Below is a small trained network, with its code and all its weights. Each question gives an input and a class and asks what happens when units are switched off, that is, made to give their printed mean instead of their output.

import numpy as np


def w(rows, s, z=0):
    codes = np.array(rows[::2]) - 128.0
    scale = np.full(codes.shape[1], s)
    scale[-1] = z or s
    return codes * scale


def norm(h):
    return h / np.sqrt((h * h).mean(-1, keepdims=True) + 1e-5)


def f(y):
    return np.maximum(y, 0)


def log_softmax(a):
    a = a - a.max(-1, keepdims=True)
    return a - np.log(np.exp(a).sum(-1, keepdims=True))


def net(x, mask):
    res = np.array(x, float).reshape(1, 2) / 4 @ E
    u = 0
    for l in range(2):
        y = f(norm(res) @ A[l][:, :-1].T + A[l][:, -1])
        res = res + np.where(mask[u : u + 15], y, B[l][:, -1]) @ B[l][:, :-1]
        u += 15
    return log_softmax(norm(res)[-1] @ U[:, :-1].T + U[:, -1])


A, B = {}, {}
E = w([
[140,153,116,131,166,2,83,96,177],'x0',
[148,129,49,125,95,185,78,166,164],'x1',
],0.00089)
A[0] = w([
[84,104,158,172,93,168,179,88,38,171],'0.n0',
[90,141,164,185,192,75,141,55,96,140],'0.n1',
[154,153,96,133,59,116,122,107,147,18],'0.n2',
[121,107,70,127,75,170,126,139,118,110],'0.n3',
[134,113,133,150,132,160,118,149,126,122],'0.n4',
[122,124,159,103,131,87,164,93,129,83],'0.n5',
[104,107,154,144,167,98,153,79,117,94],'0.n6',
[105,152,182,163,191,69,136,79,152,126],'0.n7',
[170,180,118,114,143,89,104,123,218,114],'0.n8',
[119,61,106,193,132,128,116,147,120,27],'0.n9',
[153,155,80,164,97,128,57,133,155,118],'0.n10',
[105,97,166,133,87,164,168,130,81,54],'0.n11',
[71,82,144,203,96,145,150,88,114,42],'0.n12',
[94,151,107,100,102,181,114,179,123,138],'0.n13',
[243,174,61,6,196,204,178,72,116,3],'0.n14',
],0.0017,0.0029)
B[0] = w([
[121,134,106,111,174,79,106,109,129,253],'0.n0',
[163,133,139,104,104,147,140,178,196,236],'0.n1',
[83,224,118,92,14,233,45,251,194,128],'0.n2',
[127,148,186,136,132,66,144,135,141,177],'0.n3',
[90,130,125,108,152,140,110,135,135,152],'0.n4',
[148,147,107,128,99,174,115,89,65,154],'0.n5',
[149,122,167,119,106,141,158,176,189,166],'0.n6',
[127,92,81,145,150,133,123,101,64,225],'0.n7',
[175,81,90,141,124,131,117,90,81,195],'0.n8',
[235,172,30,197,44,164,28,34,76,128],'0.n9',
[137,119,160,83,132,123,158,159,167,182],'0.n10',
[148,138,96,146,48,180,100,187,176,153],'0.n11',
[174,93,33,98,174,15,96,150,140,129],'0.n12',
[124,110,87,137,161,86,99,105,123,194],'0.n13',
[208,109,104,60,156,40,219,216,206,128],'0.n14',
],0.0026,0.002)
A[1] = w([
[156,168,131,126,42,142,103,162,186,40],'1.n0',
[161,143,78,187,74,142,79,136,157,106],'1.n1',
[133,134,222,150,111,119,209,116,90,70],'1.n2',
[174,88,91,98,97,166,142,118,118,105],'1.n3',
[70,138,89,168,99,199,111,108,5,69],'1.n4',
[70,131,111,187,123,187,127,72,10,68],'1.n5',
[179,187,143,202,53,165,118,67,90,3],'1.n6',
[168,149,137,145,115,93,142,134,179,114],'1.n7',
[119,113,104,106,165,122,120,150,132,104],'1.n8',
[93,222,145,144,191,56,86,118,180,122],'1.n9',
[175,49,118,156,90,135,182,126,90,128],'1.n10',
[145,158,111,130,47,155,92,174,158,63],'1.n11',
[131,106,175,170,155,60,144,48,114,138],'1.n12',
[149,132,189,174,79,119,175,92,118,77],'1.n13',
[155,233,152,157,64,159,105,178,200,31],'1.n14',
],0.003,0.0022)
B[1] = w([
[209,141,95,28,106,126,201,206,235,145],'1.n0',
[139,191,184,97,79,136,147,89,120,193],'1.n1',
[223,186,118,39,52,150,166,186,235,193],'1.n2',
[68,113,145,159,164,165,153,190,122,190],'1.n3',
[191,91,58,143,166,9,67,46,113,189],'1.n4',
[206,56,17,177,201,19,49,56,105,169],'1.n5',
[234,117,81,4,129,82,238,226,243,128],'1.n6',
[87,128,113,158,138,146,107,99,71,195],'1.n7',
[152,126,148,137,119,121,163,141,149,187],'1.n8',
[68,57,154,167,189,176,191,184,82,216],'1.n9',
[61,85,171,157,188,125,178,162,106,197],'1.n10',
[202,193,196,36,58,138,204,171,218,161],'1.n11',
[167,175,98,92,70,145,86,119,166,255],'1.n12',
[92,150,160,86,91,202,194,225,212,148],'1.n13',
[220,92,82,72,161,42,134,146,164,135],'1.n14',
],0.0032,0.0021)
U = w([
[240,220,233,14,25,225,241,241,244,254],'0',
[238,13,12,222,246,3,25,23,27,254],'1',
[9,12,233,237,253,233,242,247,27,228],'2',
[16,232,249,233,17,242,24,20,17,2],'3',
[21,239,238,240,29,234,20,20,14,2],'4',
[8,244,241,248,17,232,25,11,25,2],'5',
[21,233,245,238,19,227,10,26,19,2],'6',
[18,239,245,228,15,235,11,10,17,2],'7',
],0.0034,0.003)

Each question gives the input, the list of numbers given to net, and the class t.
The units are the neurons (one row each of A and B). Each row of codes is followed by its name. A weight is (code - 128) times the scale printed after its matrix; where a second scale follows, it is the last column's (A, B and U).
mask holds one flag per neuron, layer by layer. A switched-off neuron (its flag False) gives its mean, the last column of its row in B, instead of its output. The means were averaged over made-up inputs and are rounded, as every weight is.
A unit's drop is (log p(t) with every unit on - log p(t) with that unit switched off) / (log p(t) with every unit on - log p(t) with every unit switched off).
The circuit of an input: a set's keep is (log p(t) with only the set's units on - log p(t) with every unit switched off) / (log p(t) with every unit on - log p(t) with every unit switched off). Starting from the 12 units with the biggest drops (on a tie, the unit counted first), units are removed one at a time, each time the one whose removal leaves the highest keep (on an exact tie, the one counted first), for as long as the keep stays at least 0.8.
units of the circuit, in order: the units of the circuit, biggest drop first
k most important neurons: the k neurons with the biggest drops, biggest first
top k neurons in layer l: the k neurons of layer l with the biggest drops, biggest first
drop when u is switched off: that unit's drop, to one decimal
input [6,6], class 0: most important neuron => [0.n0]
input [-7,6], class 1: units of the circuit, in order => [0.n1; 1.n4]
input [7,7], class 0: 4 most important neurons => [0.n0; 0.n7; 0.n13; 1.n1]
input [4,-4], class 0: 3 most important neurons => [0.n13; 0.n0; 1.n12]
input [0,-3], class 2: 3 most important neurons => [0.n1; 0.n3; 0.n7]
input [-5,-4], class 1: 2 most important neurons => [0.n1; 0.n10]
input [-3,1], class 2: top 4 neurons in layer 0 => [0.n7; 0.n3; 0.n0; 0.n8]
input [3,-3], class 2: top 2 neurons in layer 0 => [0.n1; 0.n0]
input [1,2], class 2: top 3 neurons in layer 0 => [0.n1; 0.n10; 0.n0]
input [6,-7], class 0: 2 most important neurons => [1.n12; 0.n0]
input [-3,-3], class 2: 3 most important neurons => [0.n0; 0.n7; 1.n2]
input [-2,3], class 2: 2 most important neurons => [0.n13; 0.n1]
input [-4,3], class 1: 2 most important neurons => [0.n1; 0.n6]
input [-8,-7], class 1: units of the circuit, in order => [1.n5]
input [-7,-8], class 0: 2 most important neurons => [1.n2; 0.n7]
input [3,3], class 2: top 4 neurons in layer 1 => [1.n12; 1.n2; 1.n3; 1.n4]
input [6,7], class 0: top 3 neurons in layer 0 => [0.n0; 0.n7; 0.n10]
input [-7,-6], class 1: top 2 neurons in layer 1 => [1.n5; 1.n4]
input [-1,-3], class 2: top 4 neurons in layer 0 => [0.n1; 0.n0; 0.n6; 0.n3]
input [-2,2], class 2: most important neuron => [1.n9]
input [-7,1], class 1: drop when 0.n1 is switched off => 0.7
